Here is a tiny trained network, its code and every weight. The questions are about switching its units off for an input and a class, where a switched-off unit gives its printed mean instead of its output.

import numpy as np


def w(rows, s, z=0):
    codes = np.array(rows[::2]) - 128.0
    scale = np.full(codes.shape[1], s)
    scale[-1] = z or s
    return codes * scale


def f(y):
    return np.maximum(y, 0)


def log_softmax(a):
    a = a - a.max(-1, keepdims=True)
    return a - np.log(np.exp(a).sum(-1, keepdims=True))


def net(x, mask):
    res = np.array(x, float).reshape(1, 5) / 4 @ E
    y = f(res @ A[0][:, :-1].T + A[0][:, -1])
    res = res + np.where(mask, y, B[0][:, -1]) @ B[0][:, :-1]
    return log_softmax(res[-1] @ U[:, :-1].T + U[:, -1])


A, B = {}, {}
E = w([
[149,149,114,118,154,253,148],'x0',
[9,184,179,150,223,126,85],'x1',
[111,186,156,66,53,153,79],'x2',
[48,66,121,206,102,166,144],'x3',
[165,125,236,166,111,119,91],'x4',
],0.012)
A[0] = w([
[146,158,105,124,174,236,127,136],'neuron 1',
[161,49,68,135,98,148,189,140],'neuron 2',
[171,224,139,98,96,80,48,178],'neuron 3',
[174,91,209,157,53,115,119,123],'neuron 4',
[82,164,145,156,146,74,161,152],'neuron 5',
[147,154,119,160,227,159,113,144],'neuron 6',
[162,174,134,121,157,142,64,120],'neuron 7',
[128,152,158,102,69,67,120,232],'neuron 8',
[102,56,12,79,104,120,183,253],'neuron 9',
[165,160,204,159,73,78,127,127],'neuron 10',
[114,89,82,189,164,195,193,110],'neuron 11',
[66,74,80,199,197,86,89,163],'neuron 12',
[53,155,162,73,132,13,95,121],'neuron 13',
[128,212,129,75,131,234,202,182],'neuron 14',
[189,108,199,159,117,138,160,208],'neuron 15',
[169,90,88,151,82,106,117,225],'neuron 16',
],0.011,0.0039)
B[0] = w([
[223,119,178,86,183,247,26,208],'neuron 1',
[216,93,106,68,174,82,254,225],'neuron 2',
[94,109,176,48,131,121,99,229],'neuron 3',
[138,80,135,180,16,96,94,209],'neuron 4',
[79,219,92,198,86,69,94,193],'neuron 5',
[108,161,133,175,138,157,131,192],'neuron 6',
[71,154,131,100,122,145,118,171],'neuron 7',
[109,84,188,40,89,51,140,210],'neuron 8',
[156,172,62,113,163,102,165,253],'neuron 9',
[99,98,173,127,84,112,116,203],'neuron 10',
[182,51,118,156,173,162,142,214],'neuron 11',
[97,158,81,224,161,122,129,243],'neuron 12',
[22,194,144,117,214,90,139,240],'neuron 13',
[181,167,80,63,117,236,79,229],'neuron 14',
[166,78,149,143,52,140,118,195],'neuron 15',
[214,115,130,112,95,80,209,206],'neuron 16',
],0.0081,0.014)
U = w([
[127,90,205,161,23,85,101,135],'0',
[173,127,65,91,113,61,231,185],'1',
[44,177,177,62,157,46,78,126],'2',
[138,68,132,201,189,180,142,9],'3',
[149,209,104,83,132,237,42,192],'4',
[47,212,50,254,173,118,91,87],'5',
],0.0099,0.0013)

Each question gives the input, the list of numbers given to net, and the class t.
The units are the neurons (one row each of A and B). Each row of codes is followed by its name. A weight is (code - 128) times the scale printed after its matrix; where a second scale follows, it is the last column's (A, B and U).
mask holds one flag per neuron, in row order. A switched-off neuron (its flag False) gives its mean, the last column of its row in B, instead of its output. The means were averaged over made-up inputs and are rounded, as every weight is.
A unit's drop is (log p(t) with every unit on - log p(t) with that unit switched off) / (log p(t) with every unit on - log p(t) with every unit switched off).
The circuit of an input: a set's keep is (log p(t) with only the set's units on - log p(t) with every unit switched off) / (log p(t) with every unit on - log p(t) with every unit switched off). Starting from the 12 units with the biggest drops (on a tie, the unit counted first), units are removed one at a time, each time the one whose removal leaves the highest keep (on an exact tie, the one counted first), for as long as the keep stays at least 0.8.
units of the circuit, in order: the units of the circuit, biggest drop first
k most important neurons: the k neurons with the biggest drops, biggest first
drop when u is switched off: that unit's drop, to one decimal
input [-1,0,4,-3,5], class 0: units of the circuit, in order -> neuron 4
input [3,1,6,-7,8], class 0: 3 most important neurons -> neuron 4; neuron 15; neuron 10
input [1,0,5,-4,2], class 2: 3 most important neurons -> neuron 3; neuron 8; neuron 1
input [-5,-4,-7,0,5], class 0: 4 most important neurons -> neuron 4; neuron 15; neuron 9; neuron 10
input [0,1,-8,3,1], class 5: 2 most important neurons -> neuron 12; neuron 1
input [-1,0,6,-6,-7], class 2: 2 most important neurons -> neuron 3; neuron 8
input [-1,0,2,-5,-7], class 4: 2 most important neurons -> neuron 2; neuron 14
input [5,-2,-6,-2,-2], class 3: 4 most important neurons -> neuron 1; neuron 11; neuron 8; neuron 6
input [-7,8,-4,-2,4], class 5: 2 most important neurons -> neuron 12; neuron 5
input [6,0,-6,1,-7], class 3: 2 most important neurons -> neuron 11; neuron 2
input [7,1,-4,3,-7], class 4: 2 most important neurons -> neuron 14; neuron 1
input [0,1,7,-2,8], class 0: 4 most important neurons -> neuron 4; neuron 15; neuron 10; neuron 9
input [2,5,-5,8,8], class 5: drop when neuron 12 is switched off -> 0.3
input [3,1,3,3,7], class 0: drop when neuron 16 is switched off -> 0.0
input [-6,-5,3,-3,1], class 0: drop when neuron 4 is switched off -> 0.1
input [-1,1,0,-5,-6], class 2: drop when neuron 1 is switched off -> 0.5
input [4,-1,-6,-4,-1], class 4: most important neuron -> neuron 1
